Each row was made from one walk, in order. Every step used is in the known rows, and no mark comes twice. Write each row's walk.
Each row is shifted at random along 8 fixed directions that mean nothing.
Known rows
benef -> zaziz -> boli -> nubeb -> zugun: [ 105  169  264  341  117 -290   57   27 -289  -23   11   16   14 -259
  -76  -85  303 -110  207   98  -36  116   38 -395  -21   75  138 -178
  -52   47 -182   -6   -9   67  -96  -36 -213   76  -57  -25 -272]
zaziz -> nubeb -> boli -> sape: [ 429 -426  323   95  212 -355 -194 -430  190  150  -68  -59 -210  -39
  308   29  397   72    0  123  -17   69  217  -76 -161   27  220  281
  -84 -180 -119 -107   24 -265  369   11  -97   10 -200 -127   36]
pifet -> zugun -> sape -> zaziz: [  47   27    0  259   28  -61   57  104  -56   38  -19 -119 -194    0
  -27   24   -1  -15    0    9  115 -129 -121   43  -81  -19   65  175
  127  178   45   58   52  -39  151   65   -7 -114  -41   26  -17]
pifet -> zugun -> sape -> benef -> fumaf -> zaziz -> nubeb -> boli: [ 121 -191  262  414  227 -262  -37 -335  270  198    2 -134 -224   40
  101   83   79  116 -170    6  -44   96 -141   91  -18 -160  296  394
 -103  168  -65   52  -70 -299  687  -47  -70 -116 -153 -151  106]
nubeb -> pifet -> zugun -> boli: [   4  -75  109  220  256  -92  -70 -141   18  136  -37 -110 -439   61
   68   65 -253   69  -12 -190   33  146 -434  -63  -98   33   40  246
 -136  -15  -76  243  -96 -112  187  198   91 -101   18  -65   45]
fumaf -> zaziz -> boli -> nubeb -> sape -> benef -> zugun: [ -79  135  -10    2  -18 -143 -139 -145  -58  -96   11 -111  153  147
  -30 -195  217   72  101 -223  145  117   -8  -32 -107  -58   83  261
   84  339  -39   22   10  135 -172  235  143 -275  -65   90 -151]
pifet -> zugun -> benef -> fumaf -> zaziz -> boli -> nubeb: [ -22   51  242  381  -43  -74   24  -67  116  288   75 -112  -92   39
  -65  117  -17   29  102   20   61  361  -91 -170  -53  151  121   93
    2  177   60   -9  -28 -127  298 -162 -109   30  -37 -245 -165]
fumaf -> pifet -> zugun -> boli -> nubeb -> sape -> benef -> zaziz: [ 109  -79  -53  405 -102 -109   24 -217  167  119   75 -176 -206   77
   56   80   99  132  101  -92  -63  344 -580  -11 -233  209  111  204
 -143  268   93  206  -99 -147  153  402  110  -78  -34   -8 -327]
nubeb -> sape -> benef -> pifet -> zugun -> boli: [-109 -251    5  172 -171  151   83  144  121   45  119  -93 -197   80
  -81   84 -131  156  203  -46   56  163 -302   52 -146  248   86  360
   40  202   84   62  -56  -52   60  118  162  -31   39   -1 -213]
fumaf -> pifet -> zugun -> benef -> nubeb -> boli -> sape: [ -11 -241   -2  174  201 -153   47 -178  186  121 -128  -22 -187  199
   -3   30  166   97  -83 -227  -78  125 -555   14 -224  -83  118  552
 -145    5  -33  119 -173  -54  285  146   43 -211  -71  -24  -11]
pifet -> zugun -> sape -> zaziz -> nubeb -> boli: [  46  -29  -93   19   53  -76  -95 -222 -155   34   77 -295 -145  124
   34  165  -34  118    9  107  207  -48 -199  214 -171  -14   60  353
 -135  275  173  -19    6  -98  182  386  161 -190    3   70  -43]
zugun -> sape -> boli -> nubeb: [-250  173 -112   -4   33 -245  -83  224  -79 -139  -40   -3 -216   -2
 -106 -288  352 -101  172 -167   70 -133 -128 -129 -123  -10   20  -16
  140  287  -60  189   -3  -61 -265  106   13 -248    5  215 -196]
boli -> sape -> benef -> zaziz: [-295 -351   11  133 -301  -49   29  -33  152   57   19   91  120    9
 -214    4  361   85   15  -45 -240  113   84    2 -139  177  170  148
  309   73   28   57   30 -103   89  -67  224 -176  -31   71 -284]
benef -> pifet -> zugun -> nubeb: [   7  224  -76  238    2  -50  199  182  -78   41  -30 -100 -108   33
 -159    9 -231  -38  112   40   52  178 -520 -105  -90   77  -17   70
 -172  139  154   95 -142   -7   41   74   44 -145  -60  -43 -133]
benef -> pifet -> zugun -> nubeb -> boli: [-233  -41   62  312  -53 -129  354 -126 -204  393  -22   49  -13   52
 -180  181 -203   20  113  -10 -235  457 -572 -272  -88  103  -71  191
 -245  -77  135   64 -191 -115    4 -122  167 -163   35  -99 -183]
fumaf -> zaziz -> boli -> sape -> benef -> pifet -> zugun: [  73    0  -77   58    8 -205  -27 -150  134 -103  -24  -46 -258  167
   10 -165   96   63  -99  -83  -23  -79 -121  113 -234   35  162  408
  107  179   93   12   76  171  112  248  151 -437 -148   98 -215]
boli -> sape -> benef -> zugun -> nubeb: [ 179   68   26  321 -125 -113  -98 -160   45  193  -20 -188    7   15
  171   63  268   87  270  -74  119  286 -176 -178 -143   89   74  164
 -125  245   11  -66   29 -204  114  -36   26   10  -54 -146 -137]
zugun -> sape -> benef -> nubeb: [  78 -255  157   75  175   -1 -170  113  306  -67   12 -125  -82   39
   47  -86  179   58   38  -61  139 -139  -32   93  -65  -78  242  229
  184  205 -103   61  -70 -238  441  -95  -68    5 -152  -86  157]
fumaf -> zaziz -> boli -> nubeb: [   7  170   -1  -32   -8 -208 -235   22 -102 -234  -34  -64  -18  -40
  -75 -221  237  -96   70   50  282  -70  369  -91 -186   24   91   14
  137  420 -115   68   91  292 -181   77  -91   36   33  165 -210]
pifet -> zugun -> nubeb -> boli -> sape -> benef -> fumaf -> zaziz: [-102  111 -170  531    2 -291 -113  -78   -4  -47 -152  -92 -164   45
 -141  -69  185   57  -35 -144  116   30 -146   70 -219  -42  167  407
  -57  406 -176   50    5  129  153   94   48 -106    9  130 -152]
sape -> boli -> nubeb -> zugun: [  55 -112  128  163  145 -170 -191  -98  -44  -39  -28 -143   13   39
  113   70  103   -1  157 -110  162  108   32 -103 -174   27  112   92
  -80   -9 -269  -39   80  -20   86  -28  -40  103   -7  -19  -34]
zugun -> nubeb -> boli -> sape -> benef -> fumaf: [ -51  -95  -72  306  -55 -174 -289 -170   21  124   59 -170  -89   -3
  -39    5  266  151  265  -98   36  209 -158  -69 -151  160   96  272
 -143  272  -75   -9 -104 -176  -10  145  152  -86   34   -5 -215]
sape -> zaziz -> nubeb -> pifet -> zugun -> benef -> fumaf: [ -72   -6  125  246   32  -60  -50  199   14 -137   89 -135  -96 -267
 -293  115  238   -1   80  157  -35   47 -148  -47   64  -59  347  352
 -167  317   26  117 -104   17  338  171 -107  -84  -64  -11 -157]
pifet -> zugun -> nubeb -> sape -> benef: [  -8 -172 -117  503 -140 -273  -43  137  270  -87 -176   65 -190  -33
  -48  -14  261   76  -32  -48 -116   59 -151   32 -136    9  230  414
  -24   21 -109  196   64   53  252  153  132 -114 -107   90 -117]
nubeb -> zugun -> benef -> pifet: [-175  -89  -86   95  145  -69  -58  100  284 -217   -1   50  -86   63
 -268  -36 -148   87  -88  -16 -112   10 -304  148   17  -47  195  346
  -39 -130    3  237 -143   64  260  119  182 -303  -69  100   16]
fumaf -> benef -> zaziz -> sape -> boli -> nubeb: [-222    9   37 -100 -183    6   15  132  154  -72  128  -55  200    6
 -210 -127  161  -34  167   17   66  125  -15    4 -111  104   75   10
  187  322  118  115  -65  -84  -85  181   56 -135  -79   73 -336]
fumaf -> zaziz -> sape -> boli -> nubeb -> zugun: [ 146  -97  177  120  118 -274 -125   64  159 -296  -27  -33    0  -42
    5 -125  111  -27    8   53  129  -92  294   44  -94  -89  311  121
   62   85 -238   82   98   39  140  131 -129  -19 -177  130 -113]
boli -> sape -> zaziz -> nubeb -> pifet -> zugun -> benef -> fumaf: [  -4 -601  321  128   72  -12 -276  -34  406  -31  118 -159  -76  -47
  -77  298  312  173   -8  110    5   36   64  187  -47   73  482  557
    6   97  -30   58  -47 -249  750   63 -116  -21 -116 -137   49]
fumaf -> pifet -> zugun -> benef -> zaziz -> nubeb -> boli: [-144  210 -187  144  141 -143  145 -209  -99   73 -110  -67  -30  131
 -216   32   86    1 -187  -16   10  158 -628   26 -170 -168  -47  465
 -300  255  131  140 -197  188  101  278  123 -270   19  107 -109]
sape -> benef -> pifet -> zugun: [  33  115 -187  333   29 -216    3 -313  -12  153 -130  -34 -182   57
   76   46  117    8  -45 -104  -77  161 -375 -117 -174  -18  -49  325
 -278   96   -4   58   38  288  159   -1  184 -190   77   10 -109]
boli -> nubeb -> zugun -> benef -> zaziz: [ -60  184  -44  366   93 -116    1   59   63 -112  -33  -62   36   28
 -242  -29    7   26    0  -49  -12  173 -311   17  -41   31  142   82
   19  -19  -25  124  -95  -23  172  161  105 -146 -142   16  -75]
boli -> sape -> benef -> zugun -> pifet: [ 198 -262  -13  162  144 -175 -389  -74  470 -261  -14 -140 -319   53
  144 -139  244  180   -3 -123    2  -77 -250  193 -128   61  367  342
   29   45  -84  195  -10 -107  382  427   32 -265 -173   64   -5]
fumaf -> zaziz -> sape -> boli -> nubeb -> pifet -> zugun -> benef: [ 190   84   47  186  130  -72 -274   88  132 -261  108 -273 -267   25
  -14  -76  -39  100  196 -130  219   92 -144   64 -105   17  289  347
 -100  326  -77  206  -25   73   97  574  -17  -95 -127   51 -171]
pifet -> zugun -> nubeb -> sape -> zaziz -> boli: [-195 -131  -19  107  -78 -136 -155  -74 -185   80  141 -106  -46   50
  -58  116  119  142  191  -15    4   49 -105  -48  -61   98   77  218
  -57  207   78  178  -12    1  -52  264  155 -195  116   78 -185]
pifet -> zugun -> benef -> nubeb: [ 105  297 -198  372 -106  -14    2  235  -89 -162   46 -217 -285 -167
 -142   -1   15   35  272   72   91   84 -343  -86  -58   86  177  -36
 -211  347   79  131  -36   90  142  280  -20   70   53    7 -324]
nubeb -> pifet -> zugun -> boli -> sape -> benef -> zaziz: [-159 -265  226  435    8 -116   -4   -3   13   56   38   25 -331 -145
  -61   17  319   98  138 -191 -192  124 -212 -189  -98  166  283  252
  107  202 -177  239  -32 -104  179   63  -21   -3   26    7 -232]
fumaf -> pifet -> zugun -> sape -> zaziz -> boli: [ -48 -285  251   61   18 -151  231   81  123  203  -53  124 -117  -13
  -21   40  213 -105 -148  105  -94  -89  -97 -109 -134  -83   92  406
  161   64   71   70   12  -59  162 -155 -160 -187  -94   -8  -84]
nubeb -> sape -> benef -> zaziz -> boli: [  17 -156   67  148   23 -146 -106   10   -1  -49  -16   36  -13  -98
 -122 -170  364   11   45   48   23 -107  169  -44 -101   29  120  253
  196   93 -123  -52   16  152  -16   57   15  -97  -68   86 -167]
benef -> zugun -> sape -> boli: [  17  282 -245   81   95 -212  -39 -138  -62   38  -58 -181 -319   28
   20  -95  -45  -29   72   10  164  -96 -388   55 -121  -93  -37  -34
 -132  148   89   32   23 -148   83  162   37 -280   51  104 -146]

Which walk is each row?
[ -88 -263  288 -230  156  110 -176    8  -78  -82  286 -243 -107  110
   88   65  176  150  255  -20  245 -120  -55   32  -68  176  209  207
   94  534   77  117  -83 -167  180  100 -109  -24   56  -10    6]
benef -> pifet -> zugun -> boli -> sape -> zaziz -> nubeb
[-159  421 -135  272 -155 -105  248   71  -40  104  -47 -129  -79   24
 -185   -8  128  -67  -84    4  117   63 -243  -12  -64 -187    8  213
 -116  557  184   39  -19  -34  122  -66   38 -223  -20   27 -204]
pifet -> zugun -> sape -> benef -> fumaf -> zaziz -> nubeb
[ 141  -28  -84  211   81 -129 -210 -390  -42   42   80 -254 -160   41
   59  157  342  163  123    8  139  177 -344   -6 -214   52  113  383
 -394  423   25  138 -124   92  189  381  -49   46  164   44 -228]
fumaf -> pifet -> zugun -> benef -> zaziz -> nubeb -> boli -> sape
[ -14  -91   -5  601   12 -452   89   41  378   60 -232  147 -465  -65
  -21 -142  336  -14 -132  -58 -236   79 -370  -29 -135   87  218  265
   28  -97  -88  140   30 -164  363   74   43 -277 -226   29 -162]
pifet -> zugun -> boli -> nubeb -> sape -> benef -> fumaf
[-214  140   48  103   73 -207  -24  -59   55   40   70  -75  -47   91
 -183  -16  -71    6  -30  -16   83   65 -111   23  -28  -44   78   15
  -19  163   37  130  -93 -201   84    6    9 -258   -7   31 -141]
benef -> fumaf -> zaziz -> boli -> nubeb -> zugun -> sape
[  86 -214   62   74  159  -77 -172  -18  144   36  112 -225  -28   93
  -72  101  -59   86   16   86  168  -26 -336  151 -108    7  132  374
 -143  216   70   73 -182 -110  245  305  -78 -196  -59  -30  -45]
benef -> fumaf -> pifet -> zugun -> nubeb -> sape -> zaziz -> boli
[-149 -384   96  136  -21 -103 -117 -177  -66   91  113 -111   49  104
  -10  164  182  164  153 -162  -85  182 -258  -64 -174   86  166  418
  -80  288  -37  221 -127  -86   -1  248   76  -99   85   63 -153]
fumaf -> pifet -> zugun -> nubeb -> boli -> sape -> zaziz
[ -56 -168   63   49  -79   -3  -56  122 -167  -35  211 -144    3  -48
 -155  118   30   89  298  185  112   15  -93  -32  -79  181  146  229
  -51  284  121   43  -70   59   -4  178  -29  -56   69   45 -242]
benef -> pifet -> zugun -> nubeb -> sape -> zaziz -> boli
[ 156  121 -208  166   60 -225   47  150   10 -254 -248 -104 -176  -19
 -204  -65   28 -146 -130  177  256 -124 -254  212 -365   27   92  284
  -71   24  -25 -111   90  237  118  454   -9 -188 -209  197 -251]
benef -> zaziz -> sape -> boli -> nubeb -> pifet -> zugun
[-186 -197  209  194  -46  -18    4 -294   98  302  108   20  -80   81
  105  157   58  112   68  -40   55  218   13 -154  -66   57   46  320
  -85  427  -25  219    5  100  234 -308   -6  123  231  -44  -90]
fumaf -> zaziz -> sape -> benef -> pifet -> zugun -> boli
[ 241 -162  244  321  263 -159  -13   41  291    6   68  -34 -269 -102
   34  -89  156   34   44   45 -101  -14 -342  -79   16  -37  278  220
  -72   79  -72  229 -129  -76  384  216 -249  -88 -147  -55 -108]
fumaf -> pifet -> zugun -> benef -> zaziz -> sape -> boli
[  65 -453  321  313   68 -264  -33   17  676  128  -90  127 -230    0
  145   -7  332   25 -131   28 -137  149 -255  -49 -128  109  278  416
  -38   73 -101  219  -59 -226  521  -20 -155  -70 -204 -106  -57]
zaziz -> sape -> benef -> fumaf -> pifet -> zugun -> boli -> nubeb
[ 175 -228   96  285    4   27  -44  -22  -57   -9  171 -278 -175   -9
  -39  117   42  198  275    8   -5   88 -230   75 -125  179  332  275
   58  142   77  -88  -47 -217  297  348   50  -60 -143  -90 -191]
pifet -> zugun -> benef -> nubeb -> boli -> sape -> zaziz
[ 105 -359  308  403   94 -224 -269    7  270  -14   28  -57 -226 -247
  -84  170  323   16   61  220  -43  102   61  -56  -94  161  442  397
  -19   13 -138   12   40   -5  582   53 -234   66 -115 -124 -127]
sape -> zaziz -> boli -> nubeb -> pifet -> zugun -> benef -> fumaf
[-310 -141   63 -116   -7 -124  -20 -144   51   27   42   38  -34  113
   18   57  415   84   64  -86    5   62 -114  -85 -144   -2   83  433
 -113  296   10  113  -25  -56   46 -151  127 -176   74   96 -111]
zaziz -> nubeb -> zugun -> boli -> sape -> benef -> pifet
[-161 -195  126 -152   59   61   59  -84 -151  102  150 -190  110  151
  -44  160   67   83   46  -61   99   65 -301   18 -108 -103   35  480
 -113  427  127  120 -171 -102  -21  225   51 -161   52   44  -36]
fumaf -> pifet -> zugun -> sape -> zaziz -> nubeb -> boli
[ 171  175  -16  220  153 -220  -69 -157  116 -148   10 -127 -209  -31
   57  -91  -12   56  -42   71  142  -80  -68   85  -68 -187  235  172
 -151  348  -55  161    5  -18  301  162   13  -69  -93   95 -108]
fumaf -> zaziz -> sape -> benef -> nubeb -> zugun -> boli
